Below is a small trained network, with its code and all its weights. Each question gives an input and a target symbol and asks what happens when units are switched off, that is, made to give their printed mean instead of their output.

import numpy as np


def w(rows, s, z=0):
    codes = np.array(rows[::2]) - 128.0
    scale = np.full(codes.shape[1], s)
    scale[-1] = z or s
    return codes * scale


def norm(h):
    return h / np.sqrt((h * h).mean(-1, keepdims=True) + 1e-5)


def f(y):
    return np.maximum(y, 0)


def softmax(a):
    e = np.exp(a - a.max(-1, keepdims=True))
    return e / e.sum(-1, keepdims=True)


def log_softmax(a):
    a = a - a.max(-1, keepdims=True)
    return a - np.log(np.exp(a).sum(-1, keepdims=True))


def net(x, mask):
    ids = ['ΘΞΠβεζηλμτφω'.index(c) for c in x.split()]
    T = len(ids)
    res = E[ids] + P[:T]
    u = 0
    for l in range(2):
        q, k, v = (norm(res) @ M[l].T for M in (Q, K, V))
        z = softmax(np.where(np.tri(T) > 0, q @ k.T / 2**0.5, -1e9)) @ v
        res = res + np.where(mask[u], z, O[l][:, -1]) @ O[l][:, :-1]
        u += 1
        y = f(norm(res) @ A[l][:, :-1].T + A[l][:, -1])
        res = res + np.where(mask[u : u + 8], y, B[l][:, -1]) @ B[l][:, :-1]
        u += 8
    return log_softmax(norm(res)[-1] @ U[:, :-1].T + U[:, -1])


Q, K, V, O, A, B = {}, {}, {}, {}, {}, {}
E = w([
[155,117,64,99],'Θ',
[136,18,167,181],'Ξ',
[158,144,69,137],'Π',
[108,150,176,110],'β',
[180,117,49,141],'ε',
[223,127,66,218],'ζ',
[2,135,67,106],'η',
[129,120,217,130],'λ',
[158,132,87,137],'μ',
[137,66,247,103],'τ',
[114,127,175,85],'φ',
[158,121,69,126],'ω',
],0.0085)
P = w([
[237,142,200,2],'0',
[183,182,132,163],'1',
[173,159,108,157],'2',
[165,131,99,149],'3',
[161,114,97,148],'4',
[161,125,116,180],'5',
[152,109,116,174],'6',
[147,111,136,205],'7',
[157,104,144,218],'8',
[155,36,165,162],'9',
[178,66,136,216],'10',
],0.0057)
Q[0] = w([
[135,126,196,86],'0.h0',
[180,168,3,176],'0.h0',
],0.012)
K[0] = w([
[200,141,181,118],'0.h0',
[8,154,91,130],'0.h0',
],0.016)
V[0] = w([
[40,47,127,172],'0.h0',
[255,115,158,90],'0.h0',
],0.0084)
O[0] = w([
[106,2,94,55,118],'0.h0',
[9,232,74,224,253],'0.h0',
],0.0069,0.0031)
A[0] = w([
[158,192,79,144,124],'0.n0',
[175,135,140,131,1],'0.n1',
[161,118,129,191,129],'0.n2',
[108,119,86,151,170],'0.n3',
[182,108,2,141,181],'0.n4',
[124,86,214,140,167],'0.n5',
[109,207,165,139,4],'0.n6',
[128,143,107,141,25],'0.n7',
],0.0091,0.0019)
B[0] = w([
[134,58,182,120,225],'0.n0',
[175,137,133,45,133],'0.n1',
[117,125,48,96,255],'0.n2',
[123,132,66,125,224],'0.n3',
[65,171,188,224,243],'0.n4',
[51,95,101,183,199],'0.n5',
[68,98,255,143,205],'0.n6',
[176,132,122,109,147],'0.n7',
],0.0096,0.0041)
Q[1] = w([
[186,172,108,2],'1.h0',
[55,223,82,16],'1.h0',
],0.0095)
K[1] = w([
[95,236,110,207],'1.h0',
[195,117,122,254],'1.h0',
],0.0078)
V[1] = w([
[159,177,38,2],'1.h0',
[109,74,103,242],'1.h0',
],0.0096)
O[1] = w([
[5,56,162,3,2],'1.h0',
[210,77,93,200,213],'1.h0',
],0.0053,0.0088)
A[1] = w([
[150,135,78,192,161],'1.n0',
[108,157,68,120,79],'1.n1',
[204,107,78,95,82],'1.n2',
[62,246,162,94,241],'1.n3',
[104,63,124,62,7],'1.n4',
[17,255,110,229,143],'1.n5',
[227,159,142,195,215],'1.n6',
[97,50,128,42,20],'1.n7',
],0.0097,0.0017)
B[1] = w([
[101,166,127,56,208],'1.n0',
[145,167,132,146,135],'1.n1',
[188,99,146,89,148],'1.n2',
[59,67,90,108,149],'1.n3',
[131,222,122,153,141],'1.n4',
[227,91,174,101,249],'1.n5',
[38,128,152,117,223],'1.n6',
[122,247,127,155,145],'1.n7',
],0.016,0.012)
U = w([
[148,159,250,146,176],'Θ',
[188,185,142,176,205],'Ξ',
[151,131,89,206,181],'Π',
[97,84,65,193,200],'β',
[129,116,106,100,63],'ε',
[7,138,133,62,174],'ζ',
[123,111,107,110,49],'η',
[148,60,122,102,140],'λ',
[122,115,106,119,32],'μ',
[136,128,109,97,86],'τ',
[120,127,105,111,8],'φ',
[115,115,106,110,3],'ω',
],0.013,0.0049)

Each question gives the input, a string of symbols that net reads in full, and the target symbol t.
The units are the heads (2 rows each of Q, K, V and O) and the neurons (one row each of A and B). Each row of codes is followed by its name. A weight is (code - 128) times the scale printed after its matrix; where a second scale follows, it is the last column's (O, A, B and U).
mask holds one flag per unit, layer by layer, with each layer's heads first. A switched-off unit (its flag False) gives its mean, the last column of its rows in O or B, instead of its output. The means were averaged over made-up inputs and are rounded, as every weight is.
A unit's drop is (log p(t) with every unit on - log p(t) with that unit switched off) / (log p(t) with every unit on - log p(t) with every unit switched off).
The circuit of an input: a set's keep is (log p(t) with only the set's units on - log p(t) with every unit switched off) / (log p(t) with every unit on - log p(t) with every unit switched off). Starting from the 12 units with the biggest drops (on a tie, the unit counted first), units are removed one at a time, each time the one whose removal leaves the highest keep (on an exact tie, the one counted first), for as long as the keep stays at least 0.8.
units of the circuit, in order: the units of the circuit, biggest drop first
unit that matters most: the unit with the biggest drop
top k neurons: the k neurons with the biggest drops, biggest first
k most important neurons of layer l: the k neurons of layer l with the biggest drops, biggest first
input Ξ Ξ β η Ξ Ξ ζ ε τ Π μ, target λ: top 2 neurons -> [0.n6 1.n5]
input Ξ η ε ζ Θ, target λ: 2 most important neurons of layer 0 -> [0.n6 0.n0]
input Ξ λ η Ξ ε β, target λ: units of the circuit, in order -> [0.h0 1.h0 1.n3 1.n5]
input η ε τ, target ζ: units of the circuit, in order -> [1.h0 0.h0]
input η μ ζ Ξ β, target ζ: units of the circuit, in order -> [1.h0 0.h0 1.n3]
input ε ζ Ξ Ξ Ξ, target Π: units of the circuit, in order -> [1.h0 1.n5]
input η ζ ε λ, target ζ: most important neuron of layer 0 -> [0.n4]
input η λ λ φ Ξ, target ζ: units of the circuit, in order -> [0.h0 1.h0]
input η Ξ μ ε, target ζ: 3 most important neurons of layer 0 -> [0.n4 0.n6 0.n0]
input Ξ η η Ξ β λ η Ξ, target λ: top 2 neurons -> [1.n6 0.n2]
input Ξ ω Π Π Ξ η Ξ ω η, target Ξ: top 2 neurons -> [1.n7 1.n6]
input φ ζ Ξ Ξ, target Ξ: top 3 neurons -> [0.n0 1.n3 0.n6]
input η Ξ Ξ Ξ μ, target ζ: top 2 neurons -> [0.n4 1.n3]
input Ξ ζ β Ξ ζ ε η ζ Ξ τ ω, target λ: units of the circuit, in order -> [0.h0]
input η Ξ Ξ ε Π Ξ ε Ξ Ξ β η, target Ξ: 3 most important neurons of layer 1 -> [1.n7 1.n4 1.n6]
input Ξ Ξ Ξ Ξ Ξ η ζ ω Ξ, target λ: units of the circuit, in order -> [0.h0 1.n6 1.h0]
input Ξ ε Ξ η β Ξ Ξ ζ ε, target λ: top 2 neurons -> [0.n6 1.n5]
input η Ξ Ξ Ξ ζ μ Ξ β, target ζ: top 4 neurons -> [0.n2 0.n4 0.n6 1.n3]
input Ξ ε μ τ β η, target λ: top 2 neurons -> [0.n6 0.n0]
input ζ Ξ Ξ, target Ξ: unit that matters most -> 0.h0
input τ Ξ Π ζ ε, target Θ: top 2 neurons -> [1.n6 0.n0]
input η τ ζ ζ Ξ φ Ξ ζ, target ζ: top 4 neurons -> [0.n4 0.n6 1.n3 0.n0]
